Below is a small trained network, with its code and all its weights. Each question gives an input and a class and asks what happens when units are switched off, that is, made to give their printed mean instead of their output.

import numpy as np


def w(rows, s, z=0):
    codes = np.array(rows[::2]) - 128.0
    scale = np.full(codes.shape[1], s)
    scale[-1] = z or s
    return codes * scale


def norm(h):
    return h / np.sqrt((h * h).mean(-1, keepdims=True) + 1e-5)


def f(y):
    return np.maximum(y, 0)


def log_softmax(a):
    a = a - a.max(-1, keepdims=True)
    return a - np.log(np.exp(a).sum(-1, keepdims=True))


def net(x, mask):
    res = np.array(x, float).reshape(1, 8) / 4 @ E
    u = 0
    for l in range(4):
        y = f(norm(res) @ A[l][:, :-1].T + A[l][:, -1])
        res = res + np.where(mask[u : u + 15], y, B[l][:, -1]) @ B[l][:, :-1]
        u += 15
    return log_softmax(norm(res)[-1] @ U[:, :-1].T + U[:, -1])


A, B = {}, {}
E = w([
[130,124,131,122,122,128,129,126,130,127],'x0',
[128,128,130,128,130,129,127,129,128,128],'x1',
[127,126,131,125,128,128,129,125,129,130],'x2',
[176,140,151,120,130,213,237,211,190,102],'x3',
[237,60,34,109,105,143,35,82,233,3],'x4',
[231,133,165,118,101,25,108,201,160,217],'x5',
[223,137,94,126,108,212,117,79,39,194],'x6',
[168,112,137,112,127,58,214,107,42,50],'x7',
],0.0022)
A[0] = w([
[75,124,153,131,136,113,183,131,86,227,2],'0.n1',
[37,136,139,130,146,54,57,101,18,182,72],'0.n2',
[179,151,172,123,139,29,164,183,129,253,68],'0.n3',
[130,151,134,139,144,41,240,131,17,93,75],'0.n4',
[4,148,135,125,150,212,181,88,69,109,55],'0.n5',
[47,126,142,126,125,118,174,146,82,180,6],'0.n6',
[121,134,168,123,143,182,209,196,127,149,78],'0.n7',
[128,141,145,133,147,162,184,158,135,142,77],'0.n8',
[64,126,154,144,155,69,153,160,151,125,62],'0.n9',
[26,122,152,135,149,62,185,168,163,141,75],'0.n10',
[107,145,126,125,115,110,154,145,91,132,37],'0.n11',
[150,121,130,130,137,182,154,120,54,213,88],'0.n12',
[39,157,132,143,151,181,92,166,164,250,70],'0.n13',
[124,138,123,139,137,169,201,184,120,136,80],'0.n14',
[170,132,136,147,158,170,149,106,53,197,58],'0.n15',
],0.0067,0.0019)
B[0] = w([
[235,186,168,163,199,112,114,133,100,79,216],'0.n1',
[150,141,75,146,98,84,254,118,200,193,246],'0.n2',
[38,73,86,189,145,137,114,200,54,154,254],'0.n3',
[149,23,193,68,117,235,63,87,196,164,247],'0.n4',
[70,69,89,183,135,105,96,224,46,165,246],'0.n5',
[164,177,181,170,228,128,127,124,128,70,204],'0.n6',
[155,148,95,160,125,97,201,87,174,171,211],'0.n7',
[145,128,101,139,116,97,170,122,165,145,175],'0.n8',
[105,178,96,87,74,146,120,121,116,93,189],'0.n9',
[111,203,130,79,59,108,105,125,90,71,217],'0.n10',
[154,127,167,149,164,125,132,124,114,105,157],'0.n11',
[90,218,130,84,83,124,105,111,107,82,206],'0.n12',
[154,15,211,63,121,211,95,78,164,141,216],'0.n13',
[139,129,96,124,112,72,181,120,157,170,190],'0.n14',
[76,158,127,80,68,105,118,157,154,49,197],'0.n15',
],0.01,0.0055)
A[1] = w([
[183,121,58,101,121,94,128,100,129,105,129],'1.n1',
[70,253,102,47,49,129,47,109,90,51,35],'1.n2',
[80,70,38,210,189,123,77,227,44,127,84],'1.n3',
[139,168,46,179,157,61,187,59,215,217,51],'1.n4',
[151,130,94,120,160,123,116,122,121,125,91],'1.n5',
[161,172,107,141,206,109,103,108,142,91,63],'1.n6',
[92,189,54,162,110,50,179,141,89,110,104],'1.n7',
[153,178,97,102,161,119,117,87,108,170,88],'1.n8',
[130,132,124,123,133,124,128,116,120,132,114],'1.n9',
[74,119,137,153,199,146,92,111,114,73,99],'1.n10',
[166,164,112,169,185,127,100,114,150,83,10],'1.n11',
[182,157,101,138,206,101,81,85,128,99,104],'1.n12',
[94,110,68,189,146,96,66,187,70,172,64],'1.n13',
[203,167,115,187,245,114,50,105,164,36,82],'1.n14',
[141,132,60,127,115,86,223,90,184,183,61],'1.n15',
],0.0056,0.0014)
B[1] = w([
[82,162,179,144,125,150,143,154,138,190,187],'1.n1',
[132,188,93,93,82,110,108,131,143,57,228],'1.n2',
[57,87,55,174,151,116,82,160,74,152,255],'1.n3',
[139,141,103,129,142,97,245,97,183,135,199],'1.n4',
[115,126,139,144,132,132,133,127,139,120,139],'1.n5',
[184,124,154,153,122,124,141,136,92,113,141],'1.n6',
[158,85,167,97,109,175,111,96,155,136,208],'1.n7',
[119,116,117,143,134,134,106,153,148,115,132],'1.n8',
[124,125,130,134,126,131,124,124,132,124,129],'1.n9',
[153,139,133,137,101,133,143,143,122,202,156],'1.n10',
[142,130,142,154,138,99,120,111,106,105,145],'1.n11',
[139,132,173,135,162,151,152,171,131,113,153],'1.n12',
[98,96,100,154,127,149,140,160,81,137,205],'1.n13',
[130,149,184,123,149,116,159,141,69,138,179],'1.n14',
[136,131,83,157,149,66,136,103,188,135,211],'1.n15',
],0.011,0.0048)
A[2] = w([
[128,119,113,98,113,151,114,63,67,139,91],'2.n1',
[92,142,143,139,143,100,134,29,86,137,87],'2.n2',
[96,130,105,148,141,112,117,53,60,152,82],'2.n3',
[149,3,194,64,152,182,45,10,128,176,3],'2.n4',
[137,103,134,129,151,111,138,58,87,99,46],'2.n5',
[150,135,166,83,128,120,151,42,139,94,92],'2.n6',
[160,194,198,162,213,109,148,84,67,115,11],'2.n7',
[129,111,122,117,167,82,144,44,77,121,6],'2.n8',
[161,96,123,127,118,85,168,86,54,73,72],'2.n9',
[136,143,111,110,138,120,127,21,66,142,40],'2.n10',
[160,113,112,92,139,91,138,77,66,134,64],'2.n11',
[171,136,103,120,160,110,150,88,84,109,67],'2.n12',
[96,107,168,133,138,158,96,39,76,135,101],'2.n13',
[108,100,112,104,112,78,130,52,68,128,84],'2.n14',
[150,200,95,104,126,108,107,46,75,143,61],'2.n15',
],0.0066,0.0012)
B[2] = w([
[104,133,122,167,170,173,196,128,120,109,147],'2.n1',
[168,144,106,86,105,158,119,140,149,204,133],'2.n2',
[89,83,143,137,129,149,146,162,94,140,178],'2.n3',
[216,42,203,30,167,237,71,2,145,138,208],'2.n4',
[138,145,161,155,91,118,144,117,125,159,129],'2.n5',
[71,82,54,169,111,148,78,180,129,157,200],'2.n6',
[205,179,126,166,230,82,35,111,114,95,255],'2.n7',
[125,163,146,136,108,159,199,150,138,123,133],'2.n8',
[91,162,117,120,123,164,97,134,169,187,144],'2.n9',
[94,149,141,121,106,127,155,128,113,174,128],'2.n10',
[137,159,165,161,100,110,148,114,104,170,128],'2.n11',
[73,123,209,104,94,94,131,162,141,149,135],'2.n12',
[119,111,150,104,122,96,170,171,200,142,159],'2.n13',
[133,159,137,125,186,163,132,165,160,116,150],'2.n14',
[66,109,166,123,129,190,207,193,90,76,153],'2.n15',
],0.0081,0.0035)
A[3] = w([
[161,74,136,109,110,152,117,46,92,99,67],'3.n1',
[84,75,124,147,91,74,138,68,25,122,103],'3.n2',
[120,111,122,122,143,103,167,31,52,118,92],'3.n3',
[137,103,132,119,108,91,153,51,55,93,82],'3.n4',
[106,122,157,110,140,131,165,43,69,57,92],'3.n5',
[74,90,118,127,167,90,142,31,95,138,81],'3.n6',
[118,139,111,119,125,92,137,9,61,89,48],'3.n7',
[116,149,83,157,114,126,172,15,91,112,79],'3.n8',
[92,180,119,79,55,107,150,2,25,37,78],'3.n9',
[128,111,90,120,128,99,125,33,67,88,5],'3.n10',
[111,182,81,109,77,53,123,56,35,86,63],'3.n11',
[85,116,148,91,128,60,144,58,55,93,60],'3.n12',
[83,168,154,91,41,123,127,103,88,89,65],'3.n13',
[112,152,113,117,131,92,151,21,54,107,77],'3.n14',
[153,151,129,119,125,22,87,63,50,136,53],'3.n15',
],0.0063,0.0024)
B[3] = w([
[148,72,182,97,126,123,143,42,90,188,193],'3.n1',
[134,106,93,139,167,116,52,169,91,156,253],'3.n2',
[86,142,185,140,81,138,130,198,185,111,132],'3.n3',
[86,158,86,134,182,130,99,75,165,150,128],'3.n4',
[135,141,96,141,88,118,107,168,161,197,152],'3.n5',
[126,143,205,147,75,135,176,152,88,78,189],'3.n6',
[75,164,175,158,117,80,142,68,85,121,130],'3.n7',
[172,112,125,118,142,73,162,94,120,154,170],'3.n8',
[102,199,157,88,41,118,87,218,138,97,254],'3.n9',
[121,127,126,99,97,120,191,150,98,139,128],'3.n10',
[144,152,198,82,102,193,130,66,156,82,204],'3.n11',
[94,141,164,117,91,109,136,142,153,144,132],'3.n12',
[134,186,71,103,120,77,122,3,68,57,250],'3.n13',
[150,95,125,142,143,165,213,123,114,89,129],'3.n14',
[145,148,124,162,155,147,217,126,103,107,194],'3.n15',
],0.0073,0.0023)
U = w([
[34,48,57,188,139,132,103,204,36,165,227],'0',
[213,209,209,183,232,99,110,144,93,98,91],'1',
[135,131,78,151,114,53,254,81,231,171,147],'2',
[90,213,107,53,27,130,85,123,121,23,159],'3',
[166,23,194,51,128,218,84,48,149,159,1],'4',
],0.0071,0.00072)

Each question gives the input, the list of numbers given to net, and the class t.
The units are the neurons (one row each of A and B). Each row of codes is followed by its name. A weight is (code - 128) times the scale printed after its matrix; where a second scale follows, it is the last column's (A, B and U).
mask holds one flag per neuron, layer by layer. A switched-off neuron (its flag False) gives its mean, the last column of its row in B, instead of its output. The means were averaged over made-up inputs and are rounded, as every weight is.
A unit's drop is (log p(t) with every unit on - log p(t) with that unit switched off) / (log p(t) with every unit on - log p(t) with every unit switched off).
The circuit of an input: a set's keep is (log p(t) with only the set's units on - log p(t) with every unit switched off) / (log p(t) with every unit on - log p(t) with every unit switched off). Starting from the 12 units with the biggest drops (on a tie, the unit counted first), units are removed one at a time, each time the one whose removal leaves the highest keep (on an exact tie, the one counted first), for as long as the keep stays at least 0.8.
circuit, biggest first: the units of the circuit, biggest drop first
most important unit: the unit with the biggest drop
top k neurons: the k neurons with the biggest drops, biggest first
top k neurons in layer l: the k neurons of layer l with the biggest drops, biggest first
input [3,3,5,3,5,-4,-7,-3], class 3: top 3 neurons : 0.n2, 0.n3, 0.n5
input [8,-8,-1,8,1,7,6,1], class 2: top 3 neurons : 0.n7, 0.n5, 0.n14
input [3,1,-6,-4,-7,-2,2,-8], class 4: circuit, biggest first : 0.n13
input [-4,8,0,-2,8,-4,-1,-5], class 1: top 2 neurons : 0.n3, 0.n5
input [6,-2,-8,7,2,5,2,6], class 2: top 3 neurons : 0.n5, 0.n13, 0.n7
input [3,7,5,5,6,0,6,1], class 1: circuit, biggest first : 0.n3, 0.n2, 0.n4, 0.n10
input [-7,-1,1,6,5,-6,-8,0], class 3: top 2 neurons : 0.n3, 0.n2
input [3,6,0,-1,-6,3,5,5], class 1: top 3 neurons in layer 0 : 0.n1, 0.n6, 0.n13
input [7,-3,-3,-3,-2,3,7,6], class 3: top 2 neurons : 0.n15, 0.n12
input [-3,0,-5,1,-7,-2,7,1], class 1: top 2 neurons : 0.n1, 0.n6
input [-7,5,-8,2,-7,-5,8,6], class 3: top 4 neurons : 0.n15, 0.n12, 0.n3, 0.n13
input [-2,8,8,3,2,-3,-5,7], class 4: top 2 neurons in layer 0 : 0.n4, 0.n12
input [-6,-1,5,-8,-6,7,4,0], class 2: top 3 neurons : 0.n2, 0.n5, 1.n4
input [-4,8,6,-6,-6,-1,-4,7], class 4: top 2 neurons in layer 1 : 1.n2, 1.n4
input [8,1,8,-5,1,1,-5,2], class 2: top 3 neurons in layer 0 : 0.n2, 0.n12, 0.n15
input [-5,7,7,0,-7,-2,-4,0], class 1: most important unit : 0.n1
input [4,1,-1,1,-4,7,8,6], class 3: top 3 neurons : 0.n15, 0.n12, 0.n5
input [6,-8,-2,-7,-3,-3,6,6], class 2: top 2 neurons : 0.n2, 0.n13
input [-1,2,2,1,6,4,1,6], class 1: top 2 neurons : 0.n3, 0.n5
input [-1,2,-6,2,-7,4,-8,-7], class 3: top 3 neurons in layer 0 : 0.n10, 0.n9, 0.n4
input [-1,8,-6,-4,-1,4,-8,-1], class 3: most important unit : 0.n10
input [-2,-7,-7,-7,8,3,-8,-8], class 1: circuit, biggest first : 0.n3, 0.n2, 0.n4, 1.n14
input [7,4,0,5,1,4,-2,4], class 2: top 2 neurons in layer 1 : 1.n4, 1.n15
input [-5,3,-5,-7,6,-1,-4,3], class 2: top 4 neurons : 0.n5, 0.n3, 0.n1, 0.n6
input [-7,-5,0,-6,-7,5,-1,7], class 1: top 2 neurons : 0.n1, 0.n5
input [0,8,-6,4,3,-5,3,-6], class 4: top 2 neurons : 0.n3, 0.n13
input [3,8,1,-3,-5,-6,7,4], class 3: circuit, biggest first : 0.n12
input [-7,5,4,4,5,6,8,8], class 3: top 2 neurons in layer 0 : 0.n13, 0.n15
input [0,0,1,0,-3,2,6,-7], class 4: top 3 neurons in layer 0 : 0.n13, 0.n10, 0.n9
input [5,5,3,-6,5,-3,6,2], class 2: top 3 neurons in layer 0 : 0.n5, 0.n3, 0.n4
